Here is a tiny trained network, its code and every weight. The questions are about switching its units off for an input and a target symbol, where a switched-off unit gives its printed mean instead of its output.

import numpy as np


def w(rows, s, z=0):
    codes = np.array(rows[::2]) - 128.0
    scale = np.full(codes.shape[1], s)
    scale[-1] = z or s
    return codes * scale


def f(y):
    return y / 2 * (1 + np.tanh(0.7978845608 * (y + 0.044715 * y**3)))


def softmax(a):
    e = np.exp(a - a.max(-1, keepdims=True))
    return e / e.sum(-1, keepdims=True)


def log_softmax(a):
    a = a - a.max(-1, keepdims=True)
    return a - np.log(np.exp(a).sum(-1, keepdims=True))


def net(x, mask):
    ids = ['ΔΛΣβγζημ'.index(c) for c in x.split()]
    T = len(ids)
    res = E[ids] + P[:T]
    r = res
    for j in range(2):
        rows = slice(2 * j, 2 * j + 2)
        q, k, v = (r @ M[0][rows].T for M in (Q, K, V))
        z = softmax(np.where(np.tri(T) > 0, q @ k.T / 2**0.5, -1e9)) @ v
        o = O[0][rows]
        res = res + np.where(mask[j], z, o[:, -1]) @ o[:, :-1]
    y = f(res @ A[0][:, :-1].T + A[0][:, -1])
    res = res + np.where(mask[2:26], y, B[0][:, -1]) @ B[0][:, :-1]
    return log_softmax(res[-1] @ U[:, :-1].T + U[:, -1])


Q, K, V, O, A, B = {}, {}, {}, {}, {}, {}
E = w([
[190,117,107],'Δ',
[135,71,249],'Λ',
[193,146,168],'Σ',
[105,207,147],'β',
[6,107,228],'γ',
[96,69,147],'ζ',
[160,29,126],'η',
[153,206,70],'μ',
],0.013)
P = w([
[61,234,250],'0',
[58,217,219],'1',
[27,207,178],'2',
[10,171,146],'3',
[6,173,156],'4',
[26,157,191],'5',
],0.0023)
Q[0] = w([
[67,203,42],'head 0',
[202,118,249],'head 0',
[170,102,203],'head 1',
[164,42,149],'head 1',
],0.015)
K[0] = w([
[107,176,251],'head 0',
[35,106,64],'head 0',
[139,79,103],'head 1',
[103,27,173],'head 1',
],0.017)
V[0] = w([
[160,1,169],'head 0',
[31,166,122],'head 0',
[218,197,224],'head 1',
[195,140,74],'head 1',
],0.0058)
O[0] = w([
[156,1,193,110],'head 0',
[33,154,75,114],'head 0',
[94,244,239,250],'head 1',
[191,172,126,117],'head 1',
],0.0047,0.0017)
A[0] = w([
[155,123,72,57],'neuron 0',
[172,189,120,190],'neuron 1',
[212,177,42,108],'neuron 2',
[161,93,139,106],'neuron 3',
[184,161,66,166],'neuron 4',
[93,121,192,3],'neuron 5',
[175,140,94,91],'neuron 6',
[139,139,87,68],'neuron 7',
[37,77,158,128],'neuron 8',
[114,154,91,95],'neuron 9',
[182,139,87,222],'neuron 10',
[160,160,149,176],'neuron 11',
[119,132,120,84],'neuron 12',
[96,123,136,90],'neuron 13',
[92,126,157,58],'neuron 14',
[108,125,119,112],'neuron 15',
[166,136,160,178],'neuron 16',
[107,118,183,26],'neuron 17',
[122,115,137,119],'neuron 18',
[107,198,79,68],'neuron 19',
[139,121,121,171],'neuron 20',
[204,134,174,118],'neuron 21',
[113,118,85,97],'neuron 22',
[248,33,117,97],'neuron 23',
],0.012,0.0045)
B[0] = w([
[135,138,150,111],'neuron 0',
[44,145,125,253],'neuron 1',
[193,103,29,217],'neuron 2',
[126,137,166,136],'neuron 3',
[138,151,54,204],'neuron 4',
[212,204,132,144],'neuron 5',
[168,164,92,132],'neuron 6',
[140,152,136,116],'neuron 7',
[157,79,34,204],'neuron 8',
[126,147,171,135],'neuron 9',
[133,176,72,204],'neuron 10',
[72,92,141,202],'neuron 11',
[139,136,136,110],'neuron 12',
[152,144,111,121],'neuron 13',
[176,184,104,126],'neuron 14',
[137,127,125,118],'neuron 15',
[77,87,146,190],'neuron 16',
[190,181,139,137],'neuron 17',
[130,129,125,128],'neuron 18',
[126,174,217,192],'neuron 19',
[113,127,122,146],'neuron 20',
[95,55,160,178],'neuron 21',
[121,139,155,109],'neuron 22',
[172,250,168,197],'neuron 23',
],0.02,0.0048)
U = w([
[135,87,82,236],'Δ',
[228,136,193,135],'Λ',
[42,3,124,112],'Σ',
[9,158,186,52],'β',
[151,237,2,2],'γ',
[167,2,15,57],'ζ',
[170,240,221,140],'η',
[72,193,24,217],'μ',
],0.0037,0.0057)

Each question gives the input, a string of symbols that net reads in full, and the target symbol t.
The units are the heads (2 rows each of Q, K, V and O) and the neurons (one row each of A and B). Each row of codes is followed by its name. A weight is (code - 128) times the scale printed after its matrix; where a second scale follows, it is the last column's (O, A, B and U).
mask holds one flag per unit, heads first, then neurons. A switched-off unit (its flag False) gives its mean, the last column of its rows in O or B, instead of its output. The means were averaged over made-up inputs and are rounded, as every weight is.
A unit's drop is (log p(t) with every unit on - log p(t) with that unit switched off) / (log p(t) with every unit on - log p(t) with every unit switched off).
The circuit of an input: a set's keep is (log p(t) with only the set's units on - log p(t) with every unit switched off) / (log p(t) with every unit on - log p(t) with every unit switched off). Starting from the 12 units with the biggest drops (on a tie, the unit counted first), units are removed one at a time, each time the one whose removal leaves the highest keep (on an exact tie, the one counted first), for as long as the keep stays at least 0.8.
units of the circuit, in order: the units of the circuit, biggest drop first
top k neurons: the k neurons with the biggest drops, biggest first
heads that matter: for each layer, one digit per head in row order, 1 if its drop is at least 0.15 and else 0, layers parted by /
drop of u: that unit's drop, to one decimal
input Σ Δ Σ, target Σ: top neuron	(neuron 21)
input Σ Δ β, target β: heads that matter	00
input β μ Λ η, target η: heads that matter	10
input γ Λ μ ζ, target ζ: units of the circuit, in order	(neuron 8; neuron 23; neuron 1)
input μ Λ Σ Δ ζ, target ζ: top 2 neurons	(neuron 8; neuron 23)
input ζ ζ β μ η, target η: heads that matter	01
input γ Δ Λ Σ, target Σ: heads that matter	00
input η Λ Λ, target Λ: heads that matter	10
input β ζ β, target η: heads that matter	10
input γ Σ μ γ, target γ: heads that matter	00
input Σ β Σ, target β: top 3 neurons	(neuron 8; neuron 2; neuron 1)
input Δ γ Λ Σ Λ Λ, target Λ: top 3 neurons	(neuron 5; neuron 17; neuron 1)
input Δ μ μ γ, target γ: drop of neuron 5	0.3
input ζ μ μ β, target β: drop of neuron 16	-0.1
